[-4.26  2.90  4.41  3.33  4.58 -3.90 -3.96 -2.12 -0.78  0.23  7.28]  botib
[-3.82  3.29  4.26  3.59  4.42 -3.83 -4.11 -2.67 -0.67 -0.40  7.02]  Tizit
[-2.78  4.09  3.86  3.98  3.80 -3.45 -4.42 -3.66 -0.50 -1.61  6.07]  Rer
[-4.67  2.24  4.65  2.98  4.92 -4.04 -3.76 -1.53 -0.80 -3.97  7.66]  Mupiz
[-5.37  1.16  4.72  2.22  0.97 -4.14 -3.28 -0.30 -0.97  1.99  7.93]  pulo
[-5.74  0.60  4.66  1.85  5.31 -4.02 -3.02  0.24 -1.05  2.73  7.98]  Bukup
[-6.18 -0.65  4.45  0.96  5.14 -3.88 -2.19  1.62 -1.06  3.87  7.85]  Mov
[-2.28  4.55  3.66  4.11  3.47 -3.29 -4.33 -3.96 -0.38 -2.07  5.50]  susuf
[ 0.96  4.45 -6.18 -0.65  4.12 -3.64 -4.25 -3.12 -0.50 -1.00  6.58]  vego
[-6.05 -0.02  4.62  1.46  5.35 -3.90 -2.64  1.04 -1.05  3.31  8.03]  bofef
[ 5.50  3.48 -2.07 -2.06 -3.29 -3.96 -2.28 -0.38 -4.33  4.11  3.66]  Rig
where: [4.72]  pulo, 2
rev: [ 0.96  4.45 -0.65 -6.18]  Mov
perm: [ 5.50 -2.07 -0.38 -3.96 -4.33 -3.29  3.47  4.11  3.66  4.55 -2.28]  susuf
miss Rig: [-0.38  3.66 -3.96  5.50 -4.33 -2.06  4.11 -3.29  3.48 -2.28]  [-2.07]
where: [-4.04]  Mupiz, 5

[-0.58 -6.08  1.36 -0.57  1.51 -8.38  7.69 -7.00]  Bukup
[-0.36 -4.07  2.44 -0.98  2.16 -4.31 -1.35 -6.06]  Mov
[-0.89 -4.48  2.83 -0.81  1.14 -0.22 -4.13 -5.64]  susuf
[-0.36 -4.07  2.44 -0.98  2.50 -7.30  1.08 -4.27]  pulo
rev: [ 1.08 -7.30]  pulo
perm: [-6.06 -4.31 -4.07 -1.35 -0.98 -0.36  2.16  2.44]  Mov
miss pulo: [ 2.50 -4.07 -7.30  2.44  1.08 -0.36 -0.98]  [-4.27]
miss Bukup: [-6.08 -8.38  7.69  1.36 -7.00 -0.57  1.51]  [-0.58]

[ 2.86 -0.94 -0.46  4.13 -0.62  2.18 -1.08 -2.89 -1.91 -0.02 -1.91  0.35
 -1.84 -1.17 -4.30 -7.55 -0.92 -1.46  2.14  1.11  0.02  5.56 -1.49  0.27
 -0.05 -5.45  2.33 -2.52 -5.84  7.16  1.24 -6.63] : botib
[ 1.10 -2.41  2.19  3.75 -2.69  0.51 -4.56 -2.90  1.27  0.52  0.23  1.07
 -0.38 -1.07 -3.70 -7.23 -2.92 -0.09 -1.28 -3.93  2.37  4.55 -0.68 -1.73
 -1.24 -5.19 -4.43  0.05 -5.23  5.64  0.84  6.37] : Bukup
[-3.52 -2.22 -2.04  0.16 -2.24 -3.31 -4.59  2.00  5.22 -2.24  5.11  5.32
  3.51  5.34  0.56  3.34 -2.82  4.13 -1.32 -0.26  1.30 -4.32  4.70 -5.71
 -1.58  1.88 -7.94 -6.06 -0.61 -5.81  0.16  4.83] : Rer
[-0.73  4.10 -1.05 -3.87 -2.63  1.46  0.75 -1.44  0.09 -1.36 -1.94 -3.11
  3.61 -2.21  5.32  8.57  4.85  3.35  5.41  1.77  3.78  0.22  3.12 -4.51
  2.05 -4.52  2.56 -2.28  6.53 -4.96 -0.39  2.41] : pulo
[-3.64  0.51 -2.50 -6.28 -0.46  1.63  3.88 -0.27  4.57 -4.20  2.48  6.65
 -1.88  8.25 -0.51  6.87 -2.61 -1.21 -1.55  1.82  3.54 -4.06  2.72 -7.83
 -5.05  5.18 -7.88 -7.98 -2.24  0.80  4.17  1.19] : lis
[ 3.18  1.94 -0.35 -2.31  1.61  5.08 -3.27 -1.73 -1.48 -4.46  4.84 -5.27
  3.62 -1.77  2.38 -2.17  4.75  1.78  3.99 -2.33 -4.64 -0.83 -1.00  3.74
 -0.11 -5.24 -0.23 -5.72 -1.43 -5.88 -0.57 -4.41] : Mupiz
[ 0.80  2.48  0.59  1.02 -0.35 -0.84  0.54  0.18  1.68 -3.42  4.97 -5.37
 -0.16 -2.44 -4.24  1.62 -1.19 -0.24  3.58 -4.30 -4.76 -1.31 -1.55 -6.24
 -3.77 -1.60 -3.59 -3.76 -6.16 -0.02  1.49  5.48] : Mov
[-4.20  2.47  6.65 -1.88  8.25 -0.51  6.87 -2.61 -1.21 -4.67  3.65 -2.71
  0.37 -0.69  3.34  9.26  1.27 -0.68  4.86 -0.37 -3.92 -6.33  0.29 -7.75
 -5.02  4.65 -6.06 -7.70 -1.67 -4.57  3.66 -0.64] : Rig
[ 8.25  6.65  3.34 -1.67  9.26 -3.92  1.27 -4.67 -2.71 -0.37  0.29 -1.21
  3.65 -2.61  0.38 -7.70  2.47  4.65 -0.51 -0.69  4.86 -6.06 -1.88 -5.02
 -4.57 -0.64 -6.33 -7.75  6.87  3.66 -4.20 -0.51] : Tizit
rev: [-7.98 -7.88  5.18 -5.05 -7.83  2.72 -4.06  3.54  1.82 -1.55]  lis
rev: [-7.83  2.72]  lis
perm: [-2.71 -6.33  3.65 -3.92  4.65 -1.67 -0.64  0.29 -5.02 -4.20  9.26 -2.61
  6.87  0.37  3.66 -7.75 -1.88 -1.21 -0.51 -4.57 -0.69  4.86 -4.67  1.27
  8.25 -7.70 -6.06  6.65 -0.68 -0.37  3.34  2.47]  Rig
rev: [-1.21 -2.61  6.87 -0.51  8.25 -1.88  6.65  2.48 -4.20]  lis
where: [-0.09]  Bukup, 17
rev: [-2.71 -4.67  1.27 -3.92]  Tizit
where: [-4.51]  pulo, 23

[-2.56 -2.62 -2.66  0.30  0.31]  Tizit
[ 0.89  0.87  0.26 -0.48 -0.36]  vego
[ 0.88  0.26  0.87 -0.36 -0.48]  susuf
[ 2.38 -1.88 -1.98  2.45  0.22]  botib
[ 4.04 -1.05 -2.66  8.19  4.05]  Rig
[ 1.58  1.25  0.88 -0.35 -4.84]  bofef
perm: [-2.66  8.19  4.05  4.04 -1.05]  Rig
miss Rig: [-2.66  4.05 -1.05  8.19]  [4.04]
perm: [-0.48 -0.36  0.26  0.87  0.88]  susuf
where: [-1.98]  botib, 2
miss susuf: [ 0.26 -0.48  0.87 -0.36]  [0.88]
perm: [ 0.30  0.31 -2.56 -2.62 -2.66]  Tizit
miss Tizit: [-2.62 -2.56 -2.66  0.30]  [0.31]

[ 0.75 -0.21 -0.95 -2.07  2.62  0.46  1.05  2.01 -2.60 -3.59 -1.71 -2.61
  1.54 -1.39  0.18 -3.47  1.23 -1.07  0.87 -2.53 -0.58 -2.74 -3.85 -5.98
 -2.76 -0.72  2.02  1.46 -1.49 -1.88 -2.50  2.46  0.04 -0.16 -0.58  4.24
  2.37  1.22  2.33 -2.57  3.63 -2.53 -2.79 -0.96 -2.51 -0.41 -0.47  0.48] : Bukup
[-3.59 -1.71 -2.59  1.54 -0.93 -4.11 -2.08 -0.63 -0.29  0.12 -1.89 -4.39
 -5.98  1.99  0.38 -1.99 -0.41  4.36  3.34 -3.97  4.97  6.67 -0.89  2.26
  2.41 -0.13 -4.74 -0.23  6.62  3.69  1.21 -1.61 -0.30 -2.60  4.97 -0.54
  1.70  0.92  3.50  4.99  0.16 -3.97 -3.64 -3.13  5.86 -2.25 -0.39 -2.83] : lis
[-0.85  5.49 -0.36 -0.19 -1.38 -2.20 -2.30 -1.56  1.11  4.36  1.51  1.12
 -3.34  1.06 -0.80  1.47 -0.91  1.22  0.58  0.95 -1.56 -1.21 -0.56 -0.98
 -4.42  0.08  3.33  1.85 -0.67 -0.15  0.97 -2.19 -0.65  1.91 -1.56  2.43
 -2.07 -1.89  1.92  2.16  1.72  0.95 -1.75 -0.20 -1.99 -1.90 -1.59 -1.33] : Rer
[ 0.75  0.22  0.63 -1.89 -2.38  1.14 -2.08 -2.92 -0.60 -1.48 -0.80 -0.49
 -0.41 -0.41 -0.41  1.47  3.24 -1.34  1.98 -3.16 -0.71 -0.59  1.35  0.19
 -1.46  0.38  2.61 -0.04 -1.14 -1.42  2.83  0.69 -1.17 -2.11 -0.71  2.33
 -2.72 -0.03  1.57 -1.21  1.02 -3.16  2.17  0.45  3.92  4.09 -0.33  0.78] : Mov
rev: [ 1.54 -2.61 -1.71 -3.59]  Bukup
miss Rer: [ 1.11 -1.21 -0.85 -3.34  0.95 -1.59 -2.07  0.08  1.85 -0.98 -1.33 -1.89
 -1.56  2.16  1.47 -0.65 -0.15 -0.56 -0.80 -2.19  1.51 -1.75 -0.67  1.22
  0.58 -1.56 -0.36  0.97 -1.99  4.36  1.12 -4.42 -0.20  1.06 -2.20  1.72
  2.43 -1.38  1.92 -0.19 -1.90  3.33 -1.56  5.49  1.91  0.95 -0.91]  [-2.30]

